[[ 41  11  29 -51 -26 -40 -34  -9]
 [ 42  12  52 -36 -26 -28 -63  -2]
 [ 39   7  36 -51 -32 -28 -49  -8]
 [ 29   3  17 -63 -21 -42 -15  -2]
 [ 20   1 -15 -79 -19 -59  20 -11]
 [ 57   8  63 -38 -34 -19 -72 -14]
 [ 18   8 -32 -78 -22 -57  34 -14]]
->
[[-14  34 -57 -22 -78 -32   8  18]
 [-14 -72 -19 -34 -38  63   8  57]
 [-11  20 -59 -19 -79 -15   1  20]
 [ -2 -15 -42 -21 -63  17   3  29]
 [ -8 -49 -28 -32 -51  36   7  39]
 [ -2 -63 -28 -26 -36  52  12  42]
 [ -9 -34 -40 -26 -51  29  11  41]]

[[-15 -13  49 -28 -22  -9 -18]
 [-12 -10  54  49  83  17  13]
 [ 16   8   7 -30 -14   3  -4]
 [ -7  44  44  29  68  17  20]
 [  3   5 -23 -73 -47  -9 -31]
 [  8 -40 -16 -68 -64   1 -35]
 [ 34   4   7   1  -4  -4 -22]
 [ 17 -44 -31 -34 -63 -28 -25]
 [ -3  -6  67  74  91 -11  50]]
->
[[ 50 -11  91  74  67  -6  -3]
 [-25 -28 -63 -34 -31 -44  17]
 [-22  -4  -4   1   7   4  34]
 [-35   1 -64 -68 -16 -40   8]
 [-31  -9 -47 -73 -23   5   3]
 [ 20  17  68  29  44  44  -7]
 [ -4   3 -14 -30   7   8  16]
 [ 13  17  83  49  54 -10 -12]
 [-18  -9 -22 -28  49 -13 -15]]

[[ -15   50]
 [-101    2]
 [  43  -24]
 [  87  -34]
 [ -81   55]]
->
[[  55  -81]
 [ -34   87]
 [ -24   43]
 [   2 -101]
 [  50  -15]]

[[ 10 -95 -23  11 -30 -31]
 [ 21 -94 -20   8 -28 -44]]
->
[[-44 -28   8 -20 -94  21]
 [-31 -30  11 -23 -95  10]]

[[ 34  -1  29  39  16  46 -17  38 -38  -5 -24 -35   4 -18 -29]
 [-15   5   5  46 -29 -36  18 -38  28  -5 -62  44  41  48 -39]
 [  3   3  22 -41  36  -5 -34  46  19  28 -10  -9  34 -80  35]
 [ 81  -9   4 -58 -16  59  41 -30 -88  35  34  -1   1  46  58]
 [ 16   4  -4 -54 -19  29   1   8 -18  54   8  36  23  47  61]]
->
[[ 61  47  23  36   8  54 -18   8   1  29 -19 -54  -4   4  16]
 [ 58  46   1  -1  34  35 -88 -30  41  59 -16 -58   4  -9  81]
 [ 35 -80  34  -9 -10  28  19  46 -34  -5  36 -41  22   3   3]
 [-39  48  41  44 -62  -5  28 -38  18 -36 -29  46   5   5 -15]
 [-29 -18   4 -35 -24  -5 -38  38 -17  46  16  39  29  -1  34]]

[[-30  -2 -25  31 -62  77 -10]
 [  4  27 -59  13  36 -46   7]
 [-29  13  57 -77 -17 -15 -63]]
->
[[-63 -15 -17 -77  57  13 -29]
 [  7 -46  36  13 -59  27   4]
 [-10  77 -62  31 -25  -2 -30]]

[[-28 -49]
 [-16  -9]
 [ 81 -17]
 [-28 -19]
 [ 44  11]]
->
[[ 11  44]
 [-19 -28]
 [-17  81]
 [ -9 -16]
 [-49 -28]]

[[-33  20  10]
 [-44   0  21]
 [-45   0  21]
 [ -4  -5  75]
 [-18 -35   9]]
->
[[  9 -35 -18]
 [ 75  -5  -4]
 [ 21   0 -45]
 [ 21   0 -44]
 [ 10  20 -33]]

[[ -1  17 -25  10 -40  57  30]
 [-19   1 -51  27  21 -97  -6]
 [-14  15 -47   9  25 -81  -4]
 [ -4 -14  35 -55  44   5   3]
 [ -3  31 -53   1  15 -17  15]]
->
[[ 15 -17  15   1 -53  31  -3]
 [  3   5  44 -55  35 -14  -4]
 [ -4 -81  25   9 -47  15 -14]
 [ -6 -97  21  27 -51   1 -19]
 [ 30  57 -40  10 -25  17  -1]]
---
[[-45  18 -13 -25 -75 -46 -95  20  96  20]
 [-59 -93  83 -16 -95 -32 -65   2  17  95]
 [ 11 -11 -15 -60  -9  11   4 -56 -45  -6]]
->
[[-45  18 -13 -25 -75 -46 -95  20  96  20]
 [ 11 -11 -15 -60  -9  11   4 -56 -45  -6]
 [-59 -93  83 -16 -95 -32 -65   2  17  95]]

[[-16  -7 -24  31  10 -94   8  -3 -45  -1   3]
 [-27 -19   3   0 -70 -89   8  20  21 -20  -9]
 [ 24  37  39 -11 -33 -18  13   9 -13  12  12]
 [-15  18  25  10 -31   7   1 -16 -56   3  26]]
->
[[ 24  37  39 -11 -33 -18  13   9 -13  12  12]
 [-15  18  25  10 -31   7   1 -16 -56   3  26]
 [-16  -7 -24  31  10 -94   8  -3 -45  -1   3]
 [-27 -19   3   0 -70 -89   8  20  21 -20  -9]]

[[-13 -21  -9  50   6 -22   6  30]
 [ 18   8  45 -58   2 -17   3  42]
 [ -1  36 -12 -50  -8  60 -28 -25]
 [ 12   4  89   3   9 -31  -5 -41]
 [ -7 -17 -66 -10 -35  35 -30 -20]]
->
[[ -1  36 -12 -50  -8  60 -28 -25]
 [ 18   8  45 -58   2 -17   3  42]
 [ 12   4  89   3   9 -31  -5 -41]
 [ -7 -17 -66 -10 -35  35 -30 -20]
 [-13 -21  -9  50   6 -22   6  30]]

[[-23 -19  53 -11 -10 -16 -40  -1  18 -38  -3  -6 -10]
 [ 26 -71 -26 -89  -1  61  10  -4  24  -5   1  -7   9]
 [-19   9 -57   3   0 -38  -4  21 -13 -67  -7  -9  18]
 [-23  14  62   0   2 -17  11   0  26  32   1   8   5]
 [ 14 -27 -26 -39   2  41 -61   7  32  28  -3   0  -4]
 [  8 -17 -17 -37 -10  21  57  -6  -6  -7   0   4  10]]
->
[[-23  14  62   0   2 -17  11   0  26  32   1   8   5]
 [-19   9 -57   3   0 -38  -4  21 -13 -67  -7  -9  18]
 [  8 -17 -17 -37 -10  21  57  -6  -6  -7   0   4  10]
 [-23 -19  53 -11 -10 -16 -40  -1  18 -38  -3  -6 -10]
 [ 14 -27 -26 -39   2  41 -61   7  32  28  -3   0  -4]
 [ 26 -71 -26 -89  -1  61  10  -4  24  -5   1  -7   9]]

[[-23  17 -71  13  -1   2 -40  -1 -22 -16  28   0 -14 -79  -2]
 [-21  21 -51   7   0  20 -50   5  30 -40  37   1   4 -42  -1]]
->
[[-21  21 -51   7   0  20 -50   5  30 -40  37   1   4 -42  -1]
 [-23  17 -71  13  -1   2 -40  -1 -22 -16  28   0 -14 -79  -2]]

[[ 30  11 -27   0   9   8]
 [ -5  30  -7 -13  -3  -1]
 [ 47 -18   8 -32 -23  51]
 [-19   2  -4 -27  -1  29]
 [ -1  -2  -6  -2   4   3]
 [ 18  34 -58   0 -18 -15]
 [-15  27  15 -75  -1   0]
 [ 11  -7  16   0  18  -7]
 [ 19 -37  46   3  49 -13]
 [ -9  58 -43   9 -16  -6]
 [-31  24   6 -54   8  37]]
->
[[ -9  58 -43   9 -16  -6]
 [ 18  34 -58   0 -18 -15]
 [ -5  30  -7 -13  -3  -1]
 [-15  27  15 -75  -1   0]
 [-31  24   6 -54   8  37]
 [ 30  11 -27   0   9   8]
 [-19   2  -4 -27  -1  29]
 [ -1  -2  -6  -2   4   3]
 [ 11  -7  16   0  18  -7]
 [ 47 -18   8 -32 -23  51]
 [ 19 -37  46   3  49 -13]]

[[-58 -22 -83]
 [ 15  51 -46]
 [ 88 -29  52]
 [ 36  67 -56]
 [-23  76  15]
 [  2 -57  97]
 [ 56  23 -32]
 [ 10  11  13]
 [ 37  24  23]]
->
[[-23  76  15]
 [ 36  67 -56]
 [ 15  51 -46]
 [ 37  24  23]
 [ 56  23 -32]
 [ 10  11  13]
 [-58 -22 -83]
 [ 88 -29  52]
 [  2 -57  97]]

[[-22 -31 -11 -62  21 -25  75]
 [ 32  52  50 -70 -24  -3 -45]
 [ 85 -50 -27  43 -10  67  -9]
 [ 59 -67   8 -47  55 -88  50]]
->
[[ 32  52  50 -70 -24  -3 -45]
 [-22 -31 -11 -62  21 -25  75]
 [ 85 -50 -27  43 -10  67  -9]
 [ 59 -67   8 -47  55 -88  50]]

[[-40 -47  14  -8 -85  36  49]
 [ 53  71  76  21 -20  36 -62]]
->
[[ 53  71  76  21 -20  36 -62]
 [-40 -47  14  -8 -85  36  49]]
